Here is a tiny trained network, its code and every weight. The questions are about switching its units off for an input and a class, where a switched-off unit gives its printed mean instead of its output.

import numpy as np


def w(rows, s, z=0):
    codes = np.array(rows[::2]) - 128.0
    scale = np.full(codes.shape[1], s)
    scale[-1] = z or s
    return codes * scale


def f(y):
    return np.maximum(y, 0)


def log_softmax(a):
    a = a - a.max(-1, keepdims=True)
    return a - np.log(np.exp(a).sum(-1, keepdims=True))


def net(x, mask):
    res = np.array(x, float).reshape(1, 4) / 4 @ E
    y = f(res @ A[0][:, :-1].T + A[0][:, -1])
    res = res + np.where(mask, y, B[0][:, -1]) @ B[0][:, :-1]
    return log_softmax(res[-1] @ U[:, :-1].T + U[:, -1])


A, B = {}, {}
E = w([
[31,133,30,19,239,164,92,126],'x0',
[128,129,137,127,132,127,125,130],'x1',
[16,118,142,251,186,78,157,134],'x2',
[2,130,205,72,9,183,99,106],'x3',
],0.0065)
A[0] = w([
[97,142,113,89,186,138,105,130,40],'neuron 1',
[180,129,127,122,164,138,123,128,121],'neuron 2',
[143,140,147,157,94,128,132,138,88],'neuron 3',
[45,139,127,245,166,101,123,126,50],'neuron 4',
[187,140,107,145,182,104,124,118,148],'neuron 5',
[147,130,152,165,103,120,150,124,80],'neuron 6',
[139,140,142,146,130,128,112,116,124],'neuron 7',
[69,119,76,21,241,130,133,135,96],'neuron 8',
[148,122,153,137,103,117,149,145,104],'neuron 9',
[147,137,137,155,98,137,128,136,63],'neuron 10',
[99,130,136,105,95,109,125,133,113],'neuron 11',
[181,127,151,189,73,118,118,128,82],'neuron 12',
[208,112,131,25,96,122,115,143,33],'neuron 13',
[8,120,198,62,12,132,111,135,147],'neuron 14',
[175,129,120,157,189,139,125,123,136],'neuron 15',
[198,133,172,220,76,109,134,127,103],'neuron 16',
[195,112,91,142,181,101,138,140,127],'neuron 17',
[137,130,131,121,123,140,136,135,94],'neuron 18',
[92,137,124,155,163,119,122,127,77],'neuron 19',
[125,132,99,105,156,109,130,139,115],'neuron 20',
[87,139,124,186,152,132,150,134,39],'neuron 21',
[102,131,133,125,96,129,112,119,169],'neuron 22',
[236,125,90,177,242,111,128,136,138],'neuron 23',
[108,130,93,95,161,102,124,135,101],'neuron 24',
[85,117,134,191,158,126,133,127,30],'neuron 25',
[95,135,120,125,90,142,136,122,93],'neuron 26',
[147,122,138,155,112,145,139,135,103],'neuron 27',
[74,117,119,213,158,129,139,140,56],'neuron 28',
[209,132,119,24,99,114,137,132,19],'neuron 29',
[229,147,121,35,106,165,113,119,53],'neuron 30',
[99,144,105,90,169,130,138,124,63],'neuron 31',
[128,116,151,106,131,129,121,154,3],'neuron 32',
[143,125,95,155,130,143,119,142,84],'neuron 33',
[128,152,122,122,129,122,156,133,67],'neuron 34',
[138,122,144,141,100,123,115,142,104],'neuron 35',
[171,123,124,160,108,100,137,133,125],'neuron 36',
],0.014,0.0028)
B[0] = w([
[159,102,115,146,134,159,91,105,172],'neuron 1',
[121,148,124,113,112,127,165,125,160],'neuron 2',
[140,127,122,133,156,143,86,131,153],'neuron 3',
[111,79,123,117,100,6,129,157,197],'neuron 4',
[96,169,128,121,139,152,170,134,181],'neuron 5',
[149,107,126,135,137,160,95,130,158],'neuron 6',
[129,118,116,119,126,133,127,101,138],'neuron 7',
[202,92,133,148,152,204,38,83,236],'neuron 8',
[153,108,123,135,129,146,114,102,152],'neuron 9',
[140,112,120,133,133,147,108,114,146],'neuron 10',
[128,150,116,127,125,138,154,130,153],'neuron 11',
[161,107,129,136,160,167,62,111,180],'neuron 12',
[116,81,123,129,95,41,134,142,191],'neuron 13',
[83,221,130,106,144,192,236,126,250],'neuron 14',
[105,164,132,128,112,146,169,114,171],'neuron 15',
[182,102,115,143,143,203,51,103,204],'neuron 16',
[103,182,132,115,130,160,178,145,188],'neuron 17',
[118,113,132,135,132,127,129,136,133],'neuron 18',
[124,97,128,129,109,96,119,141,153],'neuron 19',
[139,127,129,133,149,161,109,134,155],'neuron 20',
[130,103,142,129,123,66,134,146,159],'neuron 21',
[124,163,119,116,132,141,140,138,158],'neuron 22',
[82,210,133,102,130,173,221,131,228],'neuron 23',
[140,112,128,135,143,168,101,117,163],'neuron 24',
[128,111,125,130,99,57,126,132,162],'neuron 25',
[133,157,138,140,139,142,154,152,153],'neuron 26',
[141,120,129,131,134,143,107,118,146],'neuron 27',
[105,97,135,119,93,52,116,147,174],'neuron 28',
[103,93,133,122,103,40,112,149,189],'neuron 29',
[104,84,136,148,116,18,121,159,204],'neuron 30',
[167,128,126,153,132,156,90,140,165],'neuron 31',
[136,118,124,132,124,129,150,112,130],'neuron 32',
[113,130,137,106,117,137,139,95,140],'neuron 33',
[134,129,129,138,119,130,142,118,129],'neuron 34',
[136,111,106,121,133,151,118,117,145],'neuron 35',
[147,121,134,140,152,171,106,116,162],'neuron 36',
],0.025,0.016)
U = w([
[119,206,116,104,111,153,200,111,254],'0',
[212,98,101,158,132,168,46,76,86],'1',
[126,77,120,128,56,6,121,149,43],'2',
],0.011,0.0013)

Each question gives the input, the list of numbers given to net, and the class t.
The units are the neurons (one row each of A and B). Each row of codes is followed by its name. A weight is (code - 128) times the scale printed after its matrix; where a second scale follows, it is the last column's (A, B and U).
mask holds one flag per neuron, in row order. A switched-off neuron (its flag False) gives its mean, the last column of its row in B, instead of its output. The means were averaged over made-up inputs and are rounded, as every weight is.
A unit's drop is (log p(t) with every unit on - log p(t) with that unit switched off) / (log p(t) with every unit on - log p(t) with every unit switched off).
most important unit: the unit with the biggest drop
top k neurons: the k neurons with the biggest drops, biggest first
drop when u is switched off: that unit's drop, to one decimal
input [7,1,-8,-6], class 2: most important unit	neuron 30
input [6,-6,5,5], class 1: top 2 neurons	[neuron 8; neuron 23]
input [-6,6,8,1], class 2: top 2 neurons	[neuron 4; neuron 8]
input [5,2,6,-1], class 2: top 3 neurons	[neuron 4; neuron 16; neuron 28]
input [-4,1,-1,3], class 1: top 2 neurons	[neuron 23; neuron 16]
input [-6,4,6,0], class 1: top 3 neurons	[neuron 16; neuron 12; neuron 30]
input [2,4,6,5], class 2: top 3 neurons	[neuron 4; neuron 23; neuron 28]
input [-5,-1,6,-3], class 2: top 4 neurons	[neuron 4; neuron 8; neuron 28; neuron 25]
input [-5,-2,-3,-4], class 1: top 3 neurons	[neuron 14; neuron 16; neuron 12]
input [-3,-7,3,1], class 1: top 4 neurons	[neuron 30; neuron 13; neuron 29; neuron 16]
input [-1,-5,4,-3], class 2: top 2 neurons	[neuron 14; neuron 4]
input [-5,4,8,6], class 2: drop when neuron 4 is switched off	2.1
input [5,1,-6,-2], class 2: drop when neuron 16 is switched off	0.4
input [8,3,-7,6], class 1: most important unit	neuron 8
input [-8,4,7,-1], class 1: drop when neuron 16 is switched off	3.5
